Here is a tiny trained network, its code and every weight. The questions are about switching its units off for an input and a class, where a switched-off unit gives its printed mean instead of its output.

import numpy as np


def w(rows, s, z=0):
    codes = np.array(rows[::2]) - 128.0
    scale = np.full(codes.shape[1], s)
    scale[-1] = z or s
    return codes * scale


def f(y):
    return y / 2 * (1 + np.tanh(0.7978845608 * (y + 0.044715 * y**3)))


def log_softmax(a):
    a = a - a.max(-1, keepdims=True)
    return a - np.log(np.exp(a).sum(-1, keepdims=True))


def net(x, mask):
    res = np.array(x, float).reshape(1, 8) / 4 @ E
    y = f(res @ A[0][:, :-1].T + A[0][:, -1])
    res = res + np.where(mask, y, B[0][:, -1]) @ B[0][:, :-1]
    return log_softmax(res[-1] @ U[:, :-1].T + U[:, -1])


A, B = {}, {}
E = w([
[116,112,138,136,145,121,148,115,144,147],'x0',
[115,60,196,186,49,91,131,85,83,52],'x1',
[126,128,130,120,130,123,130,118,120,138],'x2',
[126,118,122,135,129,131,129,128,147,118],'x3',
[139,59,40,216,137,160,74,95,67,183],'x4',
[188,77,81,112,174,117,253,167,67,74],'x5',
[126,115,118,129,126,135,126,126,151,112],'x6',
[122,139,125,138,124,127,144,120,129,137],'x7',
],0.011)
A[0] = w([
[107,95,37,204,148,184,61,75,90,188,104],'N0',
[106,168,37,86,180,190,120,182,149,222,96],'N1',
[151,175,61,93,195,142,131,135,145,148,102],'N2',
[125,158,95,90,172,123,105,170,164,168,58],'N3',
[87,165,174,186,73,109,2,112,174,197,108],'N4',
[117,78,205,214,72,109,131,79,64,82,75],'N5',
[134,190,98,109,192,204,118,157,164,189,94],'N6',
[112,85,125,77,128,167,104,103,133,118,131],'N7',
[133,94,108,184,143,105,104,170,141,147,3],'N8',
[115,94,212,141,173,141,80,142,136,173,35],'N9',
[133,69,41,224,150,159,62,122,76,181,92],'N10',
[55,185,172,125,97,149,26,89,177,148,118],'N11',
[117,141,139,166,104,145,98,73,203,145,133],'N12',
[179,166,91,125,180,122,111,160,178,172,73],'N13',
[196,76,72,148,196,97,253,179,55,61,120],'N14',
[111,92,219,212,63,61,106,102,107,84,57],'N15',
[89,207,222,37,114,95,155,166,214,84,82],'N16',
[132,106,82,203,133,151,73,126,108,158,95],'N17',
[119,133,130,113,126,144,119,129,105,124,147],'N18',
],0.0078,0.0038)
B[0] = w([
[216,187,159,164,196,82,203,132,57,85,227],'N0',
[86,84,190,177,62,123,86,58,173,97,224],'N1',
[56,105,172,133,64,141,74,128,135,80,186],'N2',
[104,105,132,157,105,129,78,87,147,79,174],'N3',
[117,89,11,56,134,211,137,180,123,236,240],'N4',
[72,99,236,152,69,146,50,72,203,85,212],'N5',
[112,115,208,131,66,156,46,62,154,73,205],'N6',
[155,168,126,126,91,120,98,197,135,116,131],'N7',
[161,133,110,140,116,84,126,142,93,128,134],'N8',
[114,134,100,105,138,154,130,148,142,127,143],'N9',
[173,187,144,125,220,44,172,131,97,79,230],'N10',
[108,123,24,61,115,151,193,207,126,195,231],'N11',
[107,141,92,89,113,125,147,176,154,169,178],'N12',
[81,90,150,180,101,112,84,80,160,128,176],'N13',
[112,82,2,19,108,222,127,191,153,238,250],'N14',
[127,107,184,144,96,152,58,61,168,93,208],'N15',
[251,198,151,236,219,56,224,154,13,68,248],'N16',
[160,174,148,175,143,94,171,172,138,104,185],'N17',
[118,100,173,116,134,127,168,130,169,142,131],'N18',
],0.0072,0.013)
U = w([
[116,88,27,42,112,229,141,175,126,254,255],'0',
[212,176,153,170,220,28,189,126,86,86,64],'1',
[64,81,196,150,31,157,20,16,153,95,45],'2',
],0.0089,0.0025)

Each question gives the input, the list of numbers given to net, and the class t.
The units are the neurons (one row each of A and B). Each row of codes is followed by its name. A weight is (code - 128) times the scale printed after its matrix; where a second scale follows, it is the last column's (A, B and U).
mask holds one flag per neuron, in row order. A switched-off neuron (its flag False) gives its mean, the last column of its row in B, instead of its output. The means were averaged over made-up inputs and are rounded, as every weight is.
A unit's drop is (log p(t) with every unit on - log p(t) with that unit switched off) / (log p(t) with every unit on - log p(t) with every unit switched off).
unit that matters most: the unit with the biggest drop
k most important neurons: the k neurons with the biggest drops, biggest first
drop when u is switched off: that unit's drop, to one decimal
input [3,8,1,1,5,-8,7,-7], class 0: most important neuron	(N4)
input [-1,8,-4,0,-1,8,5,-6], class 0: 2 most important neurons	(N14 N1)
input [-8,0,5,4,7,-6,6,-3], class 1: 2 most important neurons	(N0 N10)
input [0,4,-1,-7,4,4,0,0], class 0: 3 most important neurons	(N14 N16 N1)
input [4,-6,-7,8,2,5,5,6], class 2: 3 most important neurons	(N1 N4 N11)
input [-2,-2,-7,8,-2,0,-7,-4], class 1: 3 most important neurons	(N14 N5 N4)
input [-1,3,2,-6,4,-5,1,-8], class 0: 2 most important neurons	(N4 N16)
input [-6,-7,5,5,-6,-3,3,-7], class 2: 2 most important neurons	(N6 N1)
input [1,-2,5,0,-2,1,6,7], class 1: 3 most important neurons	(N4 N14 N5)
input [-2,-5,8,8,5,-3,-5,-5], class 1: 3 most important neurons	(N0 N10 N5)
input [-3,-7,3,-4,5,2,2,3], class 2: 2 most important neurons	(N1 N16)
input [-5,3,8,8,-4,-4,2,0], class 0: 4 most important neurons	(N0 N10 N11 N4)
input [8,-6,-6,-5,5,-5,5,0], class 2: drop when N6 is switched off	1.0
input [-7,-5,1,6,-2,-3,6,2], class 2: unit that matters most	N14
input [4,-2,-2,-2,-5,-4,-6,8], class 1: drop when N16 is switched off	8.0
input [-3,7,8,-2,4,8,-3,-1], class 0: drop when N15 is switched off	0.0
